Below is a small trained network, with its code and all its weights. Each question gives an input and a target symbol and asks what happens when units are switched off, that is, made to give their printed mean instead of their output.

import numpy as np


def w(rows, s, z=0):
    codes = np.array(rows[::2]) - 128.0
    scale = np.full(codes.shape[1], s)
    scale[-1] = z or s
    return codes * scale


def f(y):
    return np.maximum(y, 0)


def softmax(a):
    e = np.exp(a - a.max(-1, keepdims=True))
    return e / e.sum(-1, keepdims=True)


def log_softmax(a):
    a = a - a.max(-1, keepdims=True)
    return a - np.log(np.exp(a).sum(-1, keepdims=True))


def net(x, mask):
    ids = ['βγζηπσψω'.index(c) for c in x.split()]
    T = len(ids)
    res = E[ids] + P[:T]
    u = 0
    for l in range(2):
        q, k, v = (res @ M[l].T for M in (Q, K, V))
        z = softmax(np.where(np.tri(T) > 0, q @ k.T / 2**0.5, -1e9)) @ v
        res = res + np.where(mask[u], z, O[l][:, -1]) @ O[l][:, :-1]
        u += 1
        y = f(res @ A[l][:, :-1].T + A[l][:, -1])
        res = res + np.where(mask[u : u + 16], y, B[l][:, -1]) @ B[l][:, :-1]
        u += 16
    return log_softmax(res[-1] @ U[:, :-1].T + U[:, -1])


Q, K, V, O, A, B = {}, {}, {}, {}, {}, {}
E = w([
[130,84,36],'β',
[151,106,69],'γ',
[137,167,157],'ζ',
[189,106,197],'η',
[111,138,154],'π',
[37,215,73],'σ',
[86,85,139],'ψ',
[165,254,105],'ω',
],0.0084)
P = w([
[157,204,6],'0',
[131,175,65],'1',
[111,185,160],'2',
[105,201,166],'3',
[97,176,143],'4',
[99,196,63],'5',
],0.0015)
Q[0] = w([
[148,110,255],'0.h1',
[15,223,104],'0.h1',
],0.011)
K[0] = w([
[187,33,1],'0.h1',
[55,220,74],'0.h1',
],0.01)
V[0] = w([
[204,138,121],'0.h1',
[254,168,142],'0.h1',
],0.0084)
O[0] = w([
[206,190,121,228],'0.h1',
[241,253,155,254],'0.h1',
],0.0046,0.0007)
A[0] = w([
[78,135,112,151],'0.n1',
[81,88,135,195],'0.n2',
[44,141,101,166],'0.n3',
[182,96,136,160],'0.n4',
[11,164,91,67],'0.n5',
[182,105,157,148],'0.n6',
[73,171,176,252],'0.n7',
[153,98,63,203],'0.n8',
[98,166,85,133],'0.n9',
[114,97,190,216],'0.n10',
[168,213,173,185],'0.n11',
[254,68,145,185],'0.n12',
[51,161,124,72],'0.n13',
[193,112,142,179],'0.n14',
[84,66,133,187],'0.n15',
[155,200,138,75],'0.n16',
],0.0077,0.0028)
B[0] = w([
[89,106,145,164],'0.n1',
[71,92,75,178],'0.n2',
[61,90,157,189],'0.n3',
[131,121,180,176],'0.n4',
[160,97,250,159],'0.n5',
[113,124,172,160],'0.n6',
[110,247,150,241],'0.n7',
[205,207,64,251],'0.n8',
[128,139,171,188],'0.n9',
[69,164,126,181],'0.n10',
[62,185,94,255],'0.n11',
[139,121,253,230],'0.n12',
[151,93,199,144],'0.n13',
[165,164,175,207],'0.n14',
[85,115,50,174],'0.n15',
[101,155,68,169],'0.n16',
],0.014,0.0025)
Q[1] = w([
[180,69,101],'1.h1',
[171,1,189],'1.h1',
],0.0089)
K[1] = w([
[185,89,139],'1.h1',
[188,58,2],'1.h1',
],0.0096)
V[1] = w([
[177,149,2],'1.h1',
[19,172,80],'1.h1',
],0.0098)
O[1] = w([
[187,171,14,63],'1.h1',
[2,230,118,255],'1.h1',
],0.0075,0.0074)
A[1] = w([
[188,208,56,150],'1.n1',
[110,120,126,73],'1.n2',
[210,81,128,148],'1.n3',
[129,108,196,3],'1.n4',
[153,133,142,118],'1.n5',
[60,148,161,18],'1.n6',
[196,194,163,211],'1.n7',
[107,119,2,204],'1.n8',
[133,95,161,51],'1.n9',
[161,126,58,29],'1.n10',
[196,78,115,95],'1.n11',
[80,132,171,171],'1.n12',
[90,139,151,82],'1.n13',
[92,84,208,170],'1.n14',
[182,100,202,70],'1.n15',
[196,98,130,134],'1.n16',
],0.0064,0.0033)
B[1] = w([
[248,185,148,247],'1.n1',
[155,137,127,133],'1.n2',
[178,42,147,145],'1.n3',
[232,142,101,166],'1.n4',
[128,124,106,136],'1.n5',
[135,157,36,244],'1.n6',
[123,141,237,222],'1.n7',
[198,14,72,216],'1.n8',
[164,170,123,137],'1.n9',
[70,201,77,147],'1.n10',
[193,94,103,139],'1.n11',
[53,110,115,254],'1.n12',
[106,138,83,201],'1.n13',
[170,33,165,232],'1.n14',
[113,181,62,155],'1.n15',
[178,64,145,141],'1.n16',
],0.014,0.0069)
U = w([
[218,65,73,135],'β',
[202,134,218,148],'γ',
[118,245,124,100],'ζ',
[87,45,254,174],'η',
[113,199,102,105],'π',
[61,29,89,174],'σ',
[106,129,49,124],'ψ',
[185,180,24,1],'ω',
],0.0037,0.0065)

Each question gives the input, a string of symbols that net reads in full, and the target symbol t.
The units are the heads (2 rows each of Q, K, V and O) and the neurons (one row each of A and B). Each row of codes is followed by its name. A weight is (code - 128) times the scale printed after its matrix; where a second scale follows, it is the last column's (O, A, B and U).
mask holds one flag per unit, layer by layer, with each layer's heads first. A switched-off unit (its flag False) gives its mean, the last column of its rows in O or B, instead of its output. The means were averaged over made-up inputs and are rounded, as every weight is.
A unit's drop is (log p(t) with every unit on - log p(t) with that unit switched off) / (log p(t) with every unit on - log p(t) with every unit switched off).
The circuit of an input: a set's keep is (log p(t) with only the set's units on - log p(t) with every unit switched off) / (log p(t) with every unit on - log p(t) with every unit switched off). Starting from the 12 units with the biggest drops (on a tie, the unit counted first), units are removed one at a time, each time the one whose removal leaves the highest keep (on an exact tie, the one counted first), for as long as the keep stays at least 0.8.
circuit, biggest first: the units of the circuit, biggest drop first
most important unit: the unit with the biggest drop
top k neurons: the k neurons with the biggest drops, biggest first
k most important neurons of layer l: the k neurons of layer l with the biggest drops, biggest first
drop when u is switched off: that unit's drop, to one decimal
input π ω ω η, target ζ: circuit, biggest first	1.h1, 0.n11, 1.n8, 0.h1
input ζ β γ γ σ, target η: circuit, biggest first	0.n5, 0.n13, 0.h1
input γ ω η π, target η: top 3 neurons	0.n12, 1.n14, 1.n1
input ψ η β, target η: circuit, biggest first	1.h1, 0.n12, 1.n6, 1.n1
input η β ψ γ ψ ψ, target σ: top 2 neurons	1.n1, 1.n7
input σ π γ, target σ: top neuron	1.n1
input γ σ γ η η π, target η: 2 most important neurons of layer 1	1.n14, 1.n8
input γ ψ γ β γ β, target β: 2 most important neurons of layer 1	1.n8, 1.n12
input β γ ω γ ζ, target ζ: top 2 neurons	0.n7, 1.n14
input ψ γ π η, target η: top 3 neurons	1.n14, 1.n1, 1.n7
input γ γ γ, target γ: 2 most important neurons of layer 1	1.n6, 1.n7
input β γ β β, target β: 2 most important neurons of layer 0	0.n8, 0.n7
input η γ β, target η: top 3 neurons	0.n12, 1.n6, 1.n1
input γ σ ζ, target σ: most important unit	1.h1
input γ γ σ β η, target η: 4 most important neurons of layer 1	1.n14, 1.n1, 1.n12, 1.n7
input β γ ψ η ζ, target η: 2 most important neurons of layer 1	1.n14, 1.n1
input ψ ζ σ γ γ, target σ: drop when 0.n5 is switched off	0.4
input ψ γ ω, target ω: drop when 1.h1 is switched off	0.9
input γ β ψ β σ ω, target σ: drop when 1.n7 is switched off	0.1
input σ ζ β β γ π, target σ: top neuron	0.n5
